Below are the code and all the weights of a small trained network. Each question names an input and a target symbol and asks about switching units off, where a switched-off unit gives its printed mean instead of its output.

import numpy as np


def w(rows, s, z=0):
    codes = np.array(rows[::2]) - 128.0
    scale = np.full(codes.shape[1], s)
    scale[-1] = z or s
    return codes * scale


def f(y):
    return y / 2 * (1 + np.tanh(0.7978845608 * (y + 0.044715 * y**3)))


def softmax(a):
    e = np.exp(a - a.max(-1, keepdims=True))
    return e / e.sum(-1, keepdims=True)


def log_softmax(a):
    a = a - a.max(-1, keepdims=True)
    return a - np.log(np.exp(a).sum(-1, keepdims=True))


def net(x, mask):
    ids = ['ΓΘΞΠΣΦβεζηλμω'.index(c) for c in x.split()]
    T = len(ids)
    res = E[ids] + P[:T]
    u = 0
    for l in range(3):
        q, k, v = (res @ M[l].T for M in (Q, K, V))
        z = softmax(np.where(np.tri(T) > 0, q @ k.T / 2**0.5, -1e9)) @ v
        res = res + np.where(mask[u], z, O[l][:, -1]) @ O[l][:, :-1]
        u += 1
        y = f(res @ A[l][:, :-1].T + A[l][:, -1])
        res = res + np.where(mask[u : u + 4], y, B[l][:, -1]) @ B[l][:, :-1]
        u += 4
    return log_softmax(res[-1] @ U[:, :-1].T + U[:, -1])


Q, K, V, O, A, B = {}, {}, {}, {}, {}, {}
E = w([
[37,141,49,159,162,86,215],'Γ',
[143,197,57,160,166,99,163],'Θ',
[162,129,209,182,61,117,126],'Ξ',
[101,127,196,118,122,110,96],'Π',
[174,47,198,246,150,151,143],'Σ',
[230,172,62,157,140,202,154],'Φ',
[120,72,160,37,181,145,46],'β',
[139,184,193,80,158,240,73],'ε',
[156,195,105,115,13,151,96],'ζ',
[61,65,152,182,128,93,130],'η',
[151,152,182,83,133,159,148],'λ',
[98,125,159,143,38,170,253],'μ',
[129,29,72,144,112,175,103],'ω',
],0.016)
P = w([
[167,1,178,160,157,21,72],'0',
[76,90,107,143,144,125,72],'1',
[91,101,119,138,136,134,80],'2',
[103,104,131,142,135,140,93],'3',
[109,107,134,145,128,148,102],'4',
[117,117,139,145,124,150,107],'5',
[130,119,149,149,120,156,121],'6',
[128,119,149,147,115,163,127],'7',
[137,123,157,149,108,166,137],'8',
[148,129,162,150,104,170,146],'9',
[148,130,168,152,92,171,159],'10',
[152,132,175,155,79,176,167],'11',
[161,136,180,149,74,179,178],'12',
],0.009)
Q[0] = w([
[92,212,137,98,157,47,197],'L0H0',
[35,94,250,103,201,106,135],'L0H0',
],0.016)
K[0] = w([
[108,206,135,85,171,50,216],'L0H0',
[31,81,248,87,187,150,137],'L0H0',
],0.016)
V[0] = w([
[182,158,106,112,2,140,253],'L0H0',
[52,176,152,186,176,194,143],'L0H0',
],0.0069)
O[0] = w([
[134,163,141,75,216,157,6,1],'L0H0',
[123,111,145,161,108,161,93,155],'L0H0',
],0.012,0.0066)
A[0] = w([
[55,114,228,143,163,141,111,127],'L0N0',
[143,146,151,181,105,52,90,126],'L0N1',
[120,64,72,189,214,50,10,4],'L0N2',
[129,123,115,204,142,119,186,130],'L0N3',
],0.013,0.0031)
B[0] = w([
[155,164,118,64,67,100,198,162],'L0N0',
[147,124,130,81,193,188,143,156],'L0N1',
[107,39,7,114,189,247,173,138],'L0N2',
[138,180,145,95,114,163,96,254],'L0N3',
],0.011,0.012)
Q[1] = w([
[95,150,75,161,113,79,26],'L1H0',
[82,8,96,52,118,156,96],'L1H0',
],0.013)
K[1] = w([
[91,233,128,203,83,140,2],'L1H0',
[69,11,136,115,21,102,43],'L1H0',
],0.0097)
V[1] = w([
[74,161,138,122,77,169,127],'L1H0',
[240,116,113,253,76,91,108],'L1H0',
],0.015)
O[1] = w([
[202,70,119,147,57,159,152,142],'L1H0',
[98,158,177,147,133,245,21,3],'L1H0',
],0.011,0.0057)
A[1] = w([
[79,9,93,57,134,94,71,130],'L1N0',
[76,230,222,171,185,102,165,62],'L1N1',
[154,106,159,104,175,192,194,2],'L1N2',
[122,125,60,135,122,181,94,147],'L1N3',
],0.013,0.0021)
B[1] = w([
[200,130,145,95,79,247,88,156],'L1N0',
[109,183,81,55,188,149,55,255],'L1N1',
[38,118,119,153,100,83,183,254],'L1N2',
[157,122,97,103,156,62,169,201],'L1N3',
],0.015,0.0077)
Q[2] = w([
[90,105,249,44,122,156,180],'L2H0',
[99,205,166,144,177,108,195],'L2H0',
],0.018)
K[2] = w([
[105,50,254,17,137,179,150],'L2H0',
[124,129,122,77,248,152,240],'L2H0',
],0.015)
V[2] = w([
[74,86,56,248,142,254,171],'L2H0',
[59,12,156,116,126,55,162],'L2H0',
],0.009)
O[2] = w([
[109,90,88,71,195,200,248,143],'L2H0',
[152,154,132,254,168,186,96,250],'L2H0',
],0.0091,0.015)
A[2] = w([
[76,75,175,134,93,140,47,4],'L2N0',
[94,10,85,119,143,88,139,13],'L2N1',
[144,143,151,177,110,101,173,8],'L2N2',
[127,174,100,174,170,109,60,31],'L2N3',
],0.012,0.0036)
B[2] = w([
[84,27,131,102,198,174,164,162],'L2N0',
[84,143,163,228,141,71,9,191],'L2N1',
[147,102,108,47,123,144,41,247],'L2N2',
[179,90,177,156,136,77,160,248],'L2N3',
],0.012,0.014)
U = w([
[118,133,35,164,146,103,120,171],'Γ',
[213,144,79,116,151,105,231,149],'Θ',
[192,180,174,154,139,112,193,182],'Ξ',
[174,145,167,170,100,164,95,119],'Π',
[133,144,151,159,160,197,129,24],'Σ',
[143,182,134,110,150,183,59,94],'Φ',
[110,255,137,156,75,181,87,204],'β',
[184,95,172,121,75,172,227,204],'ε',
[110,175,134,135,87,102,161,172],'ζ',
[173,74,49,99,146,231,29,2],'η',
[130,101,177,113,141,147,130,124],'λ',
[196,171,70,76,85,138,105,151],'μ',
[113,142,79,77,132,163,117,112],'ω',
],0.0069,0.0042)

Each question gives the input, a string of symbols that net reads in full, and the target symbol t.
The units are the heads (2 rows each of Q, K, V and O) and the neurons (one row each of A and B). Each row of codes is followed by its name. A weight is (code - 128) times the scale printed after its matrix; where a second scale follows, it is the last column's (O, A, B and U).
mask holds one flag per unit, layer by layer, with each layer's heads first. A switched-off unit (its flag False) gives its mean, the last column of its rows in O or B, instead of its output. The means were averaged over made-up inputs and are rounded, as every weight is.
A unit's drop is (log p(t) with every unit on - log p(t) with that unit switched off) / (log p(t) with every unit on - log p(t) with every unit switched off).
The circuit of an input: a set's keep is (log p(t) with only the set's units on - log p(t) with every unit switched off) / (log p(t) with every unit on - log p(t) with every unit switched off). Starting from the 12 units with the biggest drops (on a tie, the unit counted first), units are removed one at a time, each time the one whose removal leaves the highest keep (on an exact tie, the one counted first), for as long as the keep stays at least 0.8.
circuit, biggest first: the units of the circuit, biggest drop first
most important unit: the unit with the biggest drop
k most important neurons: the k neurons with the biggest drops, biggest first
k most important neurons of layer l: the k neurons of layer l with the biggest drops, biggest first
input ε λ ε Φ Φ Π μ η λ, target ε: circuit, biggest first -> L1H0; L1N1
input Π μ ε ω η ζ η β, target ε: most important neuron -> L1N3
input β β Ξ ε Γ Φ λ Φ μ Γ Π ζ, target μ: circuit, biggest first -> L2H0; L1N2
input ε ω ε Φ Γ ω μ Σ, target ε: circuit, biggest first -> L1H0; L2H0
input ω ε ε η Σ Γ ω β η Γ ζ, target μ: circuit, biggest first -> L0H0; L2H0; L1H0
input ε ζ Σ μ Σ Φ Φ Σ ε λ Ξ, target ε: 3 most important neurons -> L0N3; L0N1; L2N1
input Φ λ η λ Φ Ξ ε β μ η Φ ε, target Φ: 3 most important neurons -> L0N2; L1N3; L1N1
input Φ ε η η β Ξ ε η Ξ Π ε η Ξ, target Φ: circuit, biggest first -> L1H0; L1N1
input ε ε μ, target ε: 3 most important neurons -> L2N1; L1N1; L1N3
input ε β η λ Φ ω Σ Σ, target ε: circuit, biggest first -> L2H0; L1H0; L1N1
input Φ Σ ε λ Π Π, target Φ: circuit, biggest first -> L0N2; L0H0; L1H0; L1N1
input Θ ε Φ λ ζ Σ, target Θ: 2 most important neurons -> L0N2; L0N1
input Φ β Π Π Φ, target Θ: 2 most important neurons of layer 2 -> L2N1; L2N2
input Π ε ε, target Π: 2 most important neurons -> L0N1; L2N3
input ε Ξ ε, target ε: circuit, biggest first -> L1H0; L0H0; L2H0; L1N1
input Φ Γ η η Φ ε λ ε ε λ, target Φ: circuit, biggest first -> L0H0; L0N2; L1H0; L1N1
input λ ε Θ Π Γ λ, target λ: 2 most important neurons -> L2N0; L0N3
input λ ω ζ Σ, target λ: 2 most important neurons -> L2N0; L2N3
input ε ε Σ β ω λ η Θ, target Γ: 2 most important neurons of layer 1 -> L1N3; L1N0
input Γ η λ λ β μ ζ β λ μ λ Φ λ, target Γ: 2 most important neurons -> L2N1; L1N0
input Γ β Σ Π, target Γ: 4 most important neurons -> L2N1; L1N0; L0N2; L0N1
input Π η ω ε η Π μ, target Π: most important unit -> L0N1
input Π Γ λ, target Π: most important unit -> L2H0
input Γ Γ Σ ω ε η Θ, target Γ: 2 most important neurons -> L1N0; L0N2
input Γ ε ε ε λ ε, target Γ: 2 most important neurons -> L2N1; L1N0
input λ ζ η μ ζ Σ ε ε, target λ: 3 most important neurons of layer 2 -> L2N0; L2N3; L2N2
input η μ ε ζ μ Φ, target Γ: most important unit -> L0H0
input η Φ η λ Σ ζ μ, target η: 2 most important neurons of layer 0 -> L0N3; L0N1
